Here is a tiny trained network, its code and every weight. The questions are about switching its units off for an input and a class, where a switched-off unit gives its printed mean instead of its output.

import numpy as np


def w(rows, s, z=0):
    codes = np.array(rows[::2]) - 128.0
    scale = np.full(codes.shape[1], s)
    scale[-1] = z or s
    return codes * scale


def f(y):
    return np.maximum(y, 0)


def log_softmax(a):
    a = a - a.max(-1, keepdims=True)
    return a - np.log(np.exp(a).sum(-1, keepdims=True))


def net(x, mask):
    res = np.array(x, float).reshape(1, 6) / 4 @ E
    y = f(res @ A[0][:, :-1].T + A[0][:, -1])
    res = res + np.where(mask, y, B[0][:, -1]) @ B[0][:, :-1]
    return log_softmax(res[-1] @ U[:, :-1].T + U[:, -1])


A, B = {}, {}
E = w([
[156,110,113,131,138,247,108,172,93,255,80,132],'x0',
[128,132,127,129,125,128,130,128,129,129,127,129],'x1',
[215,146,99,118,133,55,51,230,101,175,219,101],'x2',
[128,126,129,128,130,130,127,128,128,127,128,127],'x3',
[225,156,163,189,131,187,150,47,191,131,225,162],'x4',
[129,129,127,128,127,128,129,129,127,130,128,129],'x5',
],0.0051)
A[0] = w([
[122,127,128,127,137,103,133,123,128,97,141,132,142],'N1',
[53,119,149,130,126,213,159,20,138,72,35,129,105],'N2',
[198,130,134,144,129,191,140,49,148,119,207,135,35],'N3',
[194,125,134,123,130,45,84,242,117,175,216,115,10],'N4',
[163,133,131,144,122,157,132,87,141,126,164,125,41],'N5',
[110,123,123,126,121,104,127,163,121,121,85,125,25],'N6',
[121,130,120,133,128,130,128,122,132,128,124,130,119],'N7',
[142,121,124,126,127,193,117,154,117,185,98,133,145],'N8',
[133,127,130,128,126,137,125,134,128,133,121,132,109],'N9',
[153,133,123,142,125,144,130,97,134,128,149,128,45],'N10',
[138,125,121,124,126,192,117,150,119,186,102,131,141],'N11',
[62,123,117,110,130,80,111,191,105,122,40,115,27],'N12',
[164,133,132,141,124,157,124,83,139,126,161,128,29],'N13',
[122,138,119,130,131,95,132,119,128,98,133,136,146],'N14',
[127,131,129,129,128,125,129,128,127,131,126,130,104],'N15',
[136,127,120,123,127,183,120,145,119,174,108,130,141],'N16',
[72,124,118,113,124,81,117,183,111,127,47,116,29],'N17',
[108,127,126,121,116,8,125,79,134,2,169,135,164],'N18',
[125,128,127,124,137,106,131,121,127,101,139,133,142],'N19',
[137,119,123,124,125,196,117,154,118,202,99,138,144],'N20',
[130,124,117,128,135,115,126,122,133,114,128,135,134],'N21',
],0.012,0.0012)
B[0] = w([
[126,127,144,134,127,135,133,128,133,133,111,113,156],'N1',
[151,163,5,128,116,89,127,136,114,149,93,163,254],'N2',
[120,88,163,101,129,133,97,138,109,112,203,156,214],'N3',
[133,158,10,128,114,103,141,114,117,138,82,175,246],'N4',
[120,112,146,113,133,128,117,132,114,122,168,140,169],'N5',
[129,117,138,123,129,139,114,126,133,120,164,142,161],'N6',
[135,123,125,130,125,123,124,125,125,131,125,125,133],'N7',
[116,135,166,145,131,134,142,125,148,121,94,88,189],'N8',
[124,133,133,127,127,130,134,128,130,125,126,125,135],'N9',
[122,119,136,116,134,133,118,135,123,127,155,135,153],'N10',
[124,136,170,142,131,129,143,125,143,123,95,87,187],'N11',
[137,101,164,111,134,143,104,122,119,121,218,157,214],'N12',
[123,111,142,112,133,133,114,134,123,124,167,139,168],'N13',
[130,129,149,137,128,137,135,131,132,126,109,114,159],'N14',
[128,126,127,129,124,130,125,126,129,128,127,128,128],'N15',
[123,135,163,140,129,132,141,125,137,122,99,97,177],'N16',
[133,101,160,113,131,138,109,128,121,116,204,156,204],'N17',
[116,137,201,156,138,158,154,130,151,140,58,55,252],'N18',
[128,126,143,133,129,133,131,131,133,132,111,117,153],'N19',
[118,133,175,144,133,131,148,125,147,122,86,84,197],'N20',
[126,127,135,129,125,130,131,131,131,131,120,122,140],'N21',
],0.02,0.0098)
U = w([
[101,141,184,176,142,156,173,128,177,129,71,32,255],'0',
[159,170,2,129,100,74,136,126,109,155,101,172,88],'1',
[124,63,164,82,143,151,74,140,107,101,239,161,49],'2',
],0.0089,0.00073)

Each question gives the input, the list of numbers given to net, and the class t.
The units are the neurons (one row each of A and B). Each row of codes is followed by its name. A weight is (code - 128) times the scale printed after its matrix; where a second scale follows, it is the last column's (A, B and U).
mask holds one flag per neuron, in row order. A switched-off neuron (its flag False) gives its mean, the last column of its row in B, instead of its output. The means were averaged over made-up inputs and are rounded, as every weight is.
A unit's drop is (log p(t) with every unit on - log p(t) with that unit switched off) / (log p(t) with every unit on - log p(t) with every unit switched off).
The circuit of an input: a set's keep is (log p(t) with only the set's units on - log p(t) with every unit switched off) / (log p(t) with every unit on - log p(t) with every unit switched off). Starting from the 12 units with the biggest drops (on a tie, the unit counted first), units are removed one at a time, each time the one whose removal leaves the highest keep (on an exact tie, the one counted first), for as long as the keep stays at least 0.8.
circuit, biggest first: the units of the circuit, biggest drop first
top k neurons: the k neurons with the biggest drops, biggest first
drop when u is switched off: that unit's drop, to one decimal
input [0,-2,-5,4,5,7], class 1: top 3 neurons => [N2, N12, N17]
input [6,3,-2,-6,7,6], class 2: circuit, biggest first => [N3]
input [8,5,7,6,4,5], class 0: top 4 neurons => [N2, N20, N8, N11]
input [4,-4,-6,-8,6,-2], class 1: top 4 neurons => [N2, N12, N17, N18]
input [4,8,5,-5,-6,7], class 2: top 4 neurons => [N2, N12, N17, N18]
input [-2,-3,4,7,-5,5], class 2: top 4 neurons => [N2, N12, N17, N6]
input [1,-1,-1,-5,-2,2], class 2: circuit, biggest first => [N18, N4]
input [6,-7,6,-3,-8,0], class 2: top 2 neurons => [N12, N17]
input [1,0,-5,7,6,4], class 2: top 2 neurons => [N3, N4]
input [0,-8,-5,-2,-5,7], class 1: top 2 neurons => [N2, N3]
input [-7,-5,5,3,-1,3], class 0: top 2 neurons => [N18, N2]
input [0,1,4,6,5,4], class 2: top 2 neurons => [N2, N3]
input [-4,8,-5,1,-2,8], class 1: top 2 neurons => [N2, N20]
input [-3,6,-8,2,4,-1], class 1: circuit, biggest first => [N2]
input [4,1,8,1,7,2], class 1: top 2 neurons => [N4, N12]
input [4,2,-5,7,0,-4], class 1: drop when N2 is switched off => 3.1
input [-2,1,-8,7,4,-3], class 1: drop when N2 is switched off => 1.6
input [0,8,8,6,6,1], class 1: drop when N4 is switched off => 9.2
